T: [ 61 -62  29  16 -15  55  31  18 -15 -54 -55  16  -6 -21  68]
J: [ 43   2  39 -68  32   3  -4  -8  66 -25  41 -62 -23 -58 -27]
B: [ 61 -62  29  16 -15  55  31  18 -15 -54 -17 -27 -13 -40  55]
H: [-26 -34  -7 -32  29 -51   3 -66  21 -39  16  86  46 -19  -7]
D: [-57  22 -33 -38 -29 -18 -62  56  36 -54  48   3  -3  70  62]
chg H: [-26 -34  -7 -32  29 -51   3 -66  21 -39  16  86  46 -19  -8]	15, [-7]
chg B: [ 61 -62  29  16 -15  55  31  18 -15 -54 -17 -27 -13 -40  56]	15, [55]
chg D: [-57  21 -33 -38 -29 -18 -62  56  36 -54  48   3  -3  70  62]	2, [22]

K: [ 24   2  47 -46 -55 -46  -3 -56  53  44 -52  56   8   5  47  11 -33 -24
  22  27  -3  -4 -48]
M: [-25  57  42  66  59  65 -36 -29  33 -51  45  32 -27 -53 -46 -62  19 -42
 -18  25 -67 -18  37]
Q: [-42 -72   4 -17  -6 -17  34 -60 -37   7  39  -9  66  40 -22  45  53  22
  66  65 -49 -79 -70]
chg M: [-25  57  42  66  59  65 -36 -29  33 -51  45  32 -27 -53 -46 -62  19 -42
 -18  25 -67 -17  37]	22, [-18]
chg K: [ 24   2  47 -46 -55 -46  -3 -56  53  44 -52  56   8   5  47  11 -33 -24
  22  28  -3  -4 -48]	20, [27]
chg K: [ 24   2  47 -46 -55 -46  -3 -56  53  44 -52  56   8   5  47  11 -34 -24
  22  27  -3  -4 -48]	17, [-33]

L: [ -5 -39  63 -75]
F: [ 21 -47 -47 -55]
G: [ -4  72 -86 -12]
Z: [66 56  4 85]
P: [-51  75 -17 -44]
U: [-65  72  -8 -34]
R: [-48  72 -16 -49]
W: [-16 -50  67 -66]
N: [-81 -31 -55 -10]
Y: [ 68  48 -53  46]
chg R: [-48  72 -17 -49]	3, [-16]
chg N: [-81 -30 -55 -10]	2, [-31]
chg N: [-81 -31 -54 -10]	3, [-55]
chg G: [ -4  72 -87 -12]	3, [-86]
chg Y: [ 68  49 -53  46]	2, [48]
chg U: [-65  71  -8 -34]	2, [72]

Dul: [  1   5  -7  -4  26  -7  -6  56   7 -18   1 -15  62 -27  -6]
feb: [ -3  10 -17  -7  25  18 -22  37 -19   1 -24  15  26  13  -1]
sugov: [ -8 -18 -12  22  -8   8  52  24  45  24  17  -3  11   9 -36]
zir: [ -7   5 -21  -4  26  16 -15  48  -6   3 -19   9  37   5  -9]
midek: [  6  11  33  12  23 -16 -10  25  48  -3  43 -22  66 -51  25]
kar: [ -3  16  -5  -3  26  25 -35  18 -16  15 -17  26  13  20  18]
Zoma: [  3   3  -8  -3  23 -11   3  57   9 -22   3 -19  61 -29 -10]
gog: [ 29  25  -4 -15  30  -5  -1  51 -43 -43 -19  -1  40  -2  10]
sadi: [-17   1  -9  18  12  45  -8   6  23  58  -5  39  -7  43  -1]
gudo: [  1   3  20  42   0  42  38 -12  60  72  34  37 -16  46   8]
puno: [ 21  29  52  36  11  39   6 -35  39  61  40  45 -19  41  55]
chg sugov: [ -9 -18 -12  22  -8   8  52  24  45  24  17  -3  11   9 -36]	1, [-8]
chg gog: [ 29  25  -4 -14  30  -5  -1  51 -43 -43 -19  -1  40  -2  10]	4, [-15]
chg gudo: [  1   3  20  42   0  42  38 -12  59  72  34  37 -16  46   8]	9, [60]
chg kar: [ -3  16  -5  -3  26  25 -35  18 -15  15 -17  26  13  20  18]	9, [-16]
chg midek: [  6  11  33  12  23 -16 -10  25  48  -3  44 -22  66 -51  25]	11, [43]
chg midek: [  7  11  33  12  23 -16 -10  25  48  -3  43 -22  66 -51  25]	1, [6]
chg zir: [ -7   5 -21  -4  27  16 -15  48  -6   3 -19   9  37   5  -9]	5, [26]

Nofu: [ 39   2  28  55 -26  28  38  44  38 -26  50  45  26  48  22  26]
zibe: [ 31  15  11  12 -21  45  29  56  17  -6  52  23  81  63   6  38]
gor: [ 31  15  11  12 -21  45  29  56  17  11   3  59 -33  35  51  10]
zurod: [ 30  22  16  -1 -19  41  32  54  23  16   4  67 -31  31  62  10]
Lud: [ 31  13   9  13 -20  47  29  57  15  13   0  56 -36  33  48   9]
gepag: [ 17  15 -10   6  41  69  14  38 -25  68 -46 -11 -53 -10   7  -3]
mub: [ 28  15  47 -28 -26  41  75  21  46 -12  36  38  15 -29  47   3]
sote: [ 15   4  19  67  12 -28  -6   1  30 -23  60  11  74  58 -12  37]
Rim: [ 16  -1   2  42  40  43  14  13 -11  30  -5 -39   7  -7 -33   9]
chg Lud: [ 32  13   9  13 -20  47  29  57  15  13   0  56 -36  33  48   9]	1, [31]
chg Rim: [ 16  -1   1  42  40  43  14  13 -11  30  -5 -39   7  -7 -33   9]	3, [2]
chg gor: [ 31  15  11  12 -21  45  29  56  17  11   2  59 -33  35  51  10]	11, [3]
chg gor: [ 31  15  11  12 -21  45  29  56  17  11   3  59 -33  34  51  10]	14, [35]
chg Rim: [ 16  -2   2  42  40  43  14  13 -11  30  -5 -39   7  -7 -33   9]	2, [-1]
chg Nofu: [ 39   3  28  55 -26  28  38  44  38 -26  50  45  26  48  22  26]	2, [2]

zonub: [-62  27 -26 -29  13 -24  -1 -17  15]
suko: [ 65 -31 -39 -17  21 -24  -6 -75  -3]
pogog: [ 22 -38  24 -33  33 -15  65 -13  25]
beken: [ 69 -42 -54  16  -3 -36  38 -18 -13]
kot: [ 18   0   4  59 -26  -2  -1   7  -7]
Gota: [-72  36   8  -9  -1 -17  -4  23   5]
Gerel: [-14   9 -47 -39  63 -43 -16  36  55]
Bapig: [ 69 -42 -54  16  -3 -36  38 -47 -13]
kobog: [-62  27 -26 -29  13 -24  -1  59  15]
vunok: [ 18   0   4  59 -26  -2  19 -16   0]
chg zonub: [-62  27 -26 -29  13 -24  -1 -16  15]	8, [-17]
chg Bapig: [ 69 -42 -54  16  -3 -36  38 -47 -12]	9, [-13]
chg Gerel: [-14   8 -47 -39  63 -43 -16  36  55]	2, [9]
chg kot: [ 18   0   4  58 -26  -2  -1   7  -7]	4, [59]
chg Gota: [-72  36   9  -9  -1 -17  -4  23   5]	3, [8]

C: [ 80  17  58  73 -22]
S: [ 44  10  25  39 -16]
X: [ 12  37  78  57 -53]
chg S: [ 44  10  25  38 -16]	4, [39]
chg S: [ 44  10  24  39 -16]	3, [25]

